Below are the code and all the weights of a small trained network. Each question names an input and a target symbol and asks about switching units off, where a switched-off unit gives its printed mean instead of its output.

import numpy as np


def w(rows, s, z=0):
    codes = np.array(rows[::2]) - 128.0
    scale = np.full(codes.shape[1], s)
    scale[-1] = z or s
    return codes * scale


def f(y):
    return y / 2 * (1 + np.tanh(0.7978845608 * (y + 0.044715 * y**3)))


def softmax(a):
    e = np.exp(a - a.max(-1, keepdims=True))
    return e / e.sum(-1, keepdims=True)


def log_softmax(a):
    a = a - a.max(-1, keepdims=True)
    return a - np.log(np.exp(a).sum(-1, keepdims=True))


def net(x, mask):
    ids = ['αγεηθλμξπστψω'.index(c) for c in x.split()]
    T = len(ids)
    res = E[ids] + P[:T]
    u = 0
    for l in range(2):
        q, k, v = (res @ M[l].T for M in (Q, K, V))
        z = softmax(np.where(np.tri(T) > 0, q @ k.T / 3**0.5, -1e9)) @ v
        res = res + np.where(mask[u], z, O[l][:, -1]) @ O[l][:, :-1]
        u += 1
        y = f(res @ A[l][:, :-1].T + A[l][:, -1])
        res = res + np.where(mask[u : u + 4], y, B[l][:, -1]) @ B[l][:, :-1]
        u += 4
    return log_softmax(res[-1] @ U[:, :-1].T + U[:, -1])


Q, K, V, O, A, B = {}, {}, {}, {}, {}, {}
E = w([
[2,232,96],'α',
[81,54,185],'γ',
[71,243,118],'ε',
[137,102,104],'η',
[89,100,126],'θ',
[168,95,159],'λ',
[206,159,153],'μ',
[191,153,100],'ξ',
[236,182,116],'π',
[219,148,156],'σ',
[200,174,81],'τ',
[83,62,161],'ψ',
[102,72,168],'ω',
],0.016)
P = w([
[99,41,10],'0',
[86,160,181],'1',
[121,86,18],'2',
[86,160,181],'3',
[156,128,28],'4',
[89,163,180],'5',
],0.013)
Q[0] = w([
[111,144,165],'L0H0',
[233,5,173],'L0H0',
[197,135,142],'L0H0',
],0.024)
K[0] = w([
[117,141,171],'L0H0',
[243,6,196],'L0H0',
[204,147,146],'L0H0',
],0.023)
V[0] = w([
[2,229,87],'L0H0',
[114,169,74],'L0H0',
[55,7,199],'L0H0',
],0.0039)
O[0] = w([
[172,150,147,255],'L0H0',
[112,108,141,190],'L0H0',
[254,209,66,76],'L0H0',
],0.011,0.0024)
A[0] = w([
[188,2,117,22],'L0N0',
[112,166,245,88],'L0N1',
[183,68,124,255],'L0N2',
[109,189,110,210],'L0N3',
],0.014,0.0046)
B[0] = w([
[120,252,191,201],'L0N0',
[224,198,48,254],'L0N1',
[60,4,16,226],'L0N2',
[69,116,128,207],'L0N3',
],0.014,0.0061)
Q[1] = w([
[255,82,133],'L1H0',
[89,105,147],'L1H0',
[149,104,148],'L1H0',
],0.024)
K[1] = w([
[116,183,253],'L1H0',
[177,66,116],'L1H0',
[148,111,157],'L1H0',
],0.027)
V[1] = w([
[132,141,104],'L1H0',
[216,95,255],'L1H0',
[164,144,147],'L1H0',
],0.0071)
O[1] = w([
[121,148,153,144],'L1H0',
[172,138,2,2],'L1H0',
[154,186,96,101],'L1H0',
],0.0079,0.019)
A[1] = w([
[254,93,188,56],'L1N0',
[147,25,100,65],'L1N1',
[212,47,52,153],'L1N2',
[180,124,118,255],'L1N3',
],0.018,0.0085)
B[1] = w([
[73,202,110,244],'L1N0',
[126,145,148,217],'L1N1',
[2,161,118,187],'L1N2',
[239,68,104,254],'L1N3',
],0.042,0.0049)
U = w([
[114,179,83,62],'α',
[79,251,159,40],'γ',
[169,202,177,177],'ε',
[122,90,112,173],'η',
[78,126,82,132],'θ',
[31,75,155,165],'λ',
[100,166,202,165],'μ',
[139,178,213,125],'ξ',
[181,112,194,122],'π',
[38,139,84,36],'σ',
[94,113,87,148],'τ',
[61,196,90,9],'ψ',
[153,147,118,126],'ω',
],0.012,0.014)

Each question gives the input, a string of symbols that net reads in full, and the target symbol t.
The units are the heads (3 rows each of Q, K, V and O) and the neurons (one row each of A and B). Each row of codes is followed by its name. A weight is (code - 128) times the scale printed after its matrix; where a second scale follows, it is the last column's (O, A, B and U).
mask holds one flag per unit, layer by layer, with each layer's heads first. A switched-off unit (its flag False) gives its mean, the last column of its rows in O or B, instead of its output. The means were averaged over made-up inputs and are rounded, as every weight is.
A unit's drop is (log p(t) with every unit on - log p(t) with that unit switched off) / (log p(t) with every unit on - log p(t) with every unit switched off).
The circuit of an input: a set's keep is (log p(t) with only the set's units on - log p(t) with every unit switched off) / (log p(t) with every unit on - log p(t) with every unit switched off). Starting from all 10 units, units are removed one at a time, each time the one whose removal leaves the highest keep (on an exact tie, the one counted first), for as long as the keep stays at least 0.8.
circuit, biggest first: the units of the circuit, biggest drop first
most important unit: the unit with the biggest drop
k most important neurons of layer l: the k neurons of layer l with the biggest drops, biggest first
input ψ α σ ω μ ω, target γ: most important unit	L0N2
input π ψ τ ε μ ε, target ε: circuit, biggest first	L0N1, L1N0
input η α η η ψ ξ, target γ: circuit, biggest first	L1N0, L0H0
input η γ μ λ, target σ: circuit, biggest first	L1N2, L0N0, L1H0, L0N2
input γ θ α π μ γ, target γ: 3 most important neurons of layer 0	L0N1, L0N2, L0N3
input μ τ ξ θ π, target λ: circuit, biggest first	L0H0, L0N1
input γ ψ ψ γ ξ, target λ: circuit, biggest first	L0H0, L0N2, L1H0
input α θ μ ω, target γ: circuit, biggest first	L0N1, L1N0, L0N3, L1H0
input σ ω η ξ ω ψ, target η: circuit, biggest first	L0N0, L1H0, L0H0, L1N0
input α ε σ η, target ε: 3 most important neurons of layer 0	L0N2, L0N3, L0N1
input σ ξ μ, target λ: circuit, biggest first	L0N1, L0N2
input ξ α λ, target λ: circuit, biggest first	L0N2, L0N1
input σ μ τ η μ, target μ: 3 most important neurons of layer 1	L1N1, L1N3, L1N2
input σ η γ σ θ, target λ: most important unit	L1N3
input π θ θ α τ γ, target γ: 3 most important neurons of layer 0	L0N2, L0N3, L0N1
input θ μ ξ ε μ η, target ε: 3 most important neurons of layer 1	L1N2, L1N3, L1N0
input α σ σ ξ ξ λ, target γ: 3 most important neurons of layer 0	L0N1, L0N2, L0N3
input η η θ ξ π σ, target ψ: 3 most important neurons of layer 0	L0N0, L0N1, L0N2
input α α τ θ θ, target μ: 2 most important neurons of layer 1	L1N1, L1N3
input η ω λ ψ, target η: most important unit	L0N0
input ξ θ θ θ ω ξ, target π: 3 most important neurons of layer 1	L1N0, L1N2, L1N3
input λ ψ μ θ θ γ, target θ: 3 most important neurons of layer 0	L0N0, L0N1, L0N2
input π ψ ω ω, target τ: 2 most important neurons of layer 1	L1N3, L1N2
input ε σ λ θ, target ε: 3 most important neurons of layer 0	L0N2, L0N1, L0N3
input ε π η θ α η, target γ: 3 most important neurons of layer 0	L0N1, L0N3, L0N2
